[[  0  -1 -39   4 -18   0  -1 -11  -4  -6 -18  14]
 [ -1  -1  -1 -15  13  -4   2  16   1  -5  15  -9]
 [ -1  -1  -6 -18  10  -4   1  15   0  -6  23  -5]
 [ -2  -1 -16 -13  10  -3   1  -1   1  -3  15 -10]
 [  0   0 -31  -2 -18   0  -1 -21  -7  -5 -15  10]
 [ -1   1 -24   3 -15   0  -1  -9  -5  -4 -11  10]]
=>
[[ -1  -1  -1 -15  13  -4   2  16   1  -5  15  -9]
 [ -1  -1  -6 -18  10  -4   1  15   0  -6  23  -5]
 [ -2  -1 -16 -13  10  -3   1  -1   1  -3  15 -10]
 [ -1   1 -24   3 -15   0  -1  -9  -5  -4 -11  10]
 [  0   0 -31  -2 -18   0  -1 -21  -7  -5 -15  10]
 [  0  -1 -39   4 -18   0  -1 -11  -4  -6 -18  14]]

[[ 12  16   4   7  10  12   8  12   3  10  12  13]
 [ 17  22  23   9  10   9   0  12  -2  -1   1  -5]
 [  1   9   6  -7  -2   0  -5  -7  -1  -2 -19 -12]
 [-38 -26 -25 -18 -13  -6  -9  -6   8  -6  14  14]
 [-21 -19 -14  -8   8   6  10 -13   5 -12 -10  16]
 [  8  -1  -2   0   3   6  10   8   6  13  13  15]
 [ 33  36  31  11  10   7   3  -1   1  -1  -6  -3]
 [-20 -21 -10 -11  -8  -7 -10  -6   4  -5   0  -2]]
=>
[[ 33  36  31  11  10   7   3  -1   1  -1  -6  -3]
 [ 17  22  23   9  10   9   0  12  -2  -1   1  -5]
 [  1   9   6  -7  -2   0  -5  -7  -1  -2 -19 -12]
 [ 12  16   4   7  10  12   8  12   3  10  12  13]
 [  8  -1  -2   0   3   6  10   8   6  13  13  15]
 [-20 -21 -10 -11  -8  -7 -10  -6   4  -5   0  -2]
 [-21 -19 -14  -8   8   6  10 -13   5 -12 -10  16]
 [-38 -26 -25 -18 -13  -6  -9  -6   8  -6  14  14]]

[[ 22 -32 -27   1 -15]
 [ 23 -35 -29   2 -14]
 [ -8  13  11   0   7]
 [-15  23  19  -2   6]
 [  9 -14 -12  -2 -12]
 [ -6  10   8  -1   0]]
=>
[[-15  23  19  -2   6]
 [ -8  13  11   0   7]
 [ -6  10   8  -1   0]
 [  9 -14 -12  -2 -12]
 [ 22 -32 -27   1 -15]
 [ 23 -35 -29   2 -14]]

[[-15  -1 -15  -9  -2  -2   8  -2 -11 -24  10  14]
 [  5 -12  12   8   4  19 -17 -29  11  15  -3  -3]
 [  0 -15  11   4   4  20 -18 -34   8   8  -2   1]]
=>
[[  5 -12  12   8   4  19 -17 -29  11  15  -3  -3]
 [  0 -15  11   4   4  20 -18 -34   8   8  -2   1]
 [-15  -1 -15  -9  -2  -2   8  -2 -11 -24  10  14]]

[[  3   0   1   7   2]
 [  1  -1   2  11  -3]
 [ -7   2  -6 -17  -1]
 [ 12  33   4  33   7]
 [ -8  -1  -2 -10   1]
 [  1  -6  12  17  -2]
 [ -5  -3   0  -3  -3]
 [ -6 -16  -3 -23  -7]
 [ -3 -11  -4 -13  -6]]
=>
[[  1  -6  12  17  -2]
 [ 12  33   4  33   7]
 [  1  -1   2  11  -3]
 [  3   0   1   7   2]
 [ -5  -3   0  -3  -3]
 [ -8  -1  -2 -10   1]
 [ -6 -16  -3 -23  -7]
 [ -3 -11  -4 -13  -6]
 [ -7   2  -6 -17  -1]]

[[-28 -21 -24  -3  18  -4 -27 -25  -2 -25  -5   0  34 -15]
 [ 29  26  26 -12  11 -15  30  29 -13  30 -12 -13 -16  25]
 [  4  -8  -1   8  28   8   1  -7   7   0   8   9  25 -23]
 [-10 -13 -15  15 -14  12  -9 -10  14 -12  12  16  27 -10]
 [ 24   8  13  16   0  14  22  13  15  19  16  15  -6  -7]]
=>
[[ 29  26  26 -12  11 -15  30  29 -13  30 -12 -13 -16  25]
 [ 24   8  13  16   0  14  22  13  15  19  16  15  -6  -7]
 [  4  -8  -1   8  28   8   1  -7   7   0   8   9  25 -23]
 [-10 -13 -15  15 -14  12  -9 -10  14 -12  12  16  27 -10]
 [-28 -21 -24  -3  18  -4 -27 -25  -2 -25  -5   0  34 -15]]
---
[[-11 -13 -11 -10 -14  -7 -20]
 [-23 -20 -25 -21 -24  14  13]
 [  0  -7   1   0  -8 -20 -22]
 [-18   8 -21 -18   9   0 -32]
 [-12 -14 -13 -11 -15  -4 -20]
 [-22 -27 -24 -21 -30   4 -31]
 [ -7 -21  -8  -7 -25  -7   5]
 [ -9 -15  -9  -7 -18   0  17]]
=>
[[-13 -11 -10 -14  -7 -20 -11]
 [-20 -25 -21 -24  14  13 -23]
 [ -7   1   0  -8 -20 -22   0]
 [  8 -21 -18   9   0 -32 -18]
 [-14 -13 -11 -15  -4 -20 -12]
 [-27 -24 -21 -30   4 -31 -22]
 [-21  -8  -7 -25  -7   5  -7]
 [-15  -9  -7 -18   0  17  -9]]

[[ -1   3  -7   4  -4]
 [  0   4   3   8   6]
 [ 38  -4   3   0  -3]
 [ -7  -2  -2  -3   0]
 [  0   8   1  10  -1]
 [  9   2  -3   9   0]
 [ 23  -7  -7 -12  -6]
 [ 21  -5 -14 -22  -8]
 [ 29  -1  -1  -2   1]]
=>
[[  3  -7   4  -4  -1]
 [  4   3   8   6   0]
 [ -4   3   0  -3  38]
 [ -2  -2  -3   0  -7]
 [  8   1  10  -1   0]
 [  2  -3   9   0   9]
 [ -7  -7 -12  -6  23]
 [ -5 -14 -22  -8  21]
 [ -1  -1  -2   1  29]]

[[ 12 -10  10  15   2   7  25   3 -13  -7 -33]
 [ -3   3   4  -3   6   3  -8   4   1   4 -10]]
=>
[[-10  10  15   2   7  25   3 -13  -7 -33  12]
 [  3   4  -3   6   3  -8   4   1   4 -10  -3]]

[[30  0  0  0  1  4  0 28  2  7  7  0]
 [29 15  0  0  3  0  0  1 17 17  9  0]
 [ 0  8  0  0 23  3 -1  2  1  1 -2  1]
 [ 0  4  5 27 31  1 31  3  0 -1  0  0]
 [37  0  0  0 -1  2  0  6  4  9  9  0]
 [ 1  0  2 12 24  7 10 10  0  2 14  0]
 [ 0  0  0  0 14  4  6  6  0 -1  1  0]
 [33  0  4 13  1  3  0 31  0 27 31  0]]
=>
[[ 0  0  0  1  4  0 28  2  7  7  0 30]
 [15  0  0  3  0  0  1 17 17  9  0 29]
 [ 8  0  0 23  3 -1  2  1  1 -2  1  0]
 [ 4  5 27 31  1 31  3  0 -1  0  0  0]
 [ 0  0  0 -1  2  0  6  4  9  9  0 37]
 [ 0  2 12 24  7 10 10  0  2 14  0  1]
 [ 0  0  0 14  4  6  6  0 -1  1  0  0]
 [ 0  4 13  1  3  0 31  0 27 31  0 33]]

[[  6   0  -4]
 [ 35 -15 -22]
 [ 33  -4 -26]
 [ 25  -4  -3]
 [  6  -2  -5]
 [ -3   8  -2]
 [  9  -2   0]]
=>
[[  0  -4   6]
 [-15 -22  35]
 [ -4 -26  33]
 [ -4  -3  25]
 [ -2  -5   6]
 [  8  -2  -3]
 [ -2   0   9]]

[[ -8  -5   1  -3  20  14  -8   9  -6 -16   9  -7 -15 -13  14 -11]
 [-28 -16  -2  -1 -10 -18  -5 -28  -9 -30 -32  -8 -36 -22  -6 -12]
 [-12   2  -4   1   1 -16  24 -16 -15  -6 -17  -3   1   6  -1 -19]
 [-10   3  -5  -1  21  15 -12  16  -7  -8  14  -2  -8  -5  10 -10]
 [  8  -6   7   5 -17 -20   6 -18   3   7 -11   4   0   2  -8   1]
 [-19  -1   5  11   5 -20   3  -5 -20  -7  -6   4 -16  -8   0 -21]]
=>
[[ -5   1  -3  20  14  -8   9  -6 -16   9  -7 -15 -13  14 -11  -8]
 [-16  -2  -1 -10 -18  -5 -28  -9 -30 -32  -8 -36 -22  -6 -12 -28]
 [  2  -4   1   1 -16  24 -16 -15  -6 -17  -3   1   6  -1 -19 -12]
 [  3  -5  -1  21  15 -12  16  -7  -8  14  -2  -8  -5  10 -10 -10]
 [ -6   7   5 -17 -20   6 -18   3   7 -11   4   0   2  -8   1   8]
 [ -1   5  11   5 -20   3  -5 -20  -7  -6   4 -16  -8   0 -21 -19]]
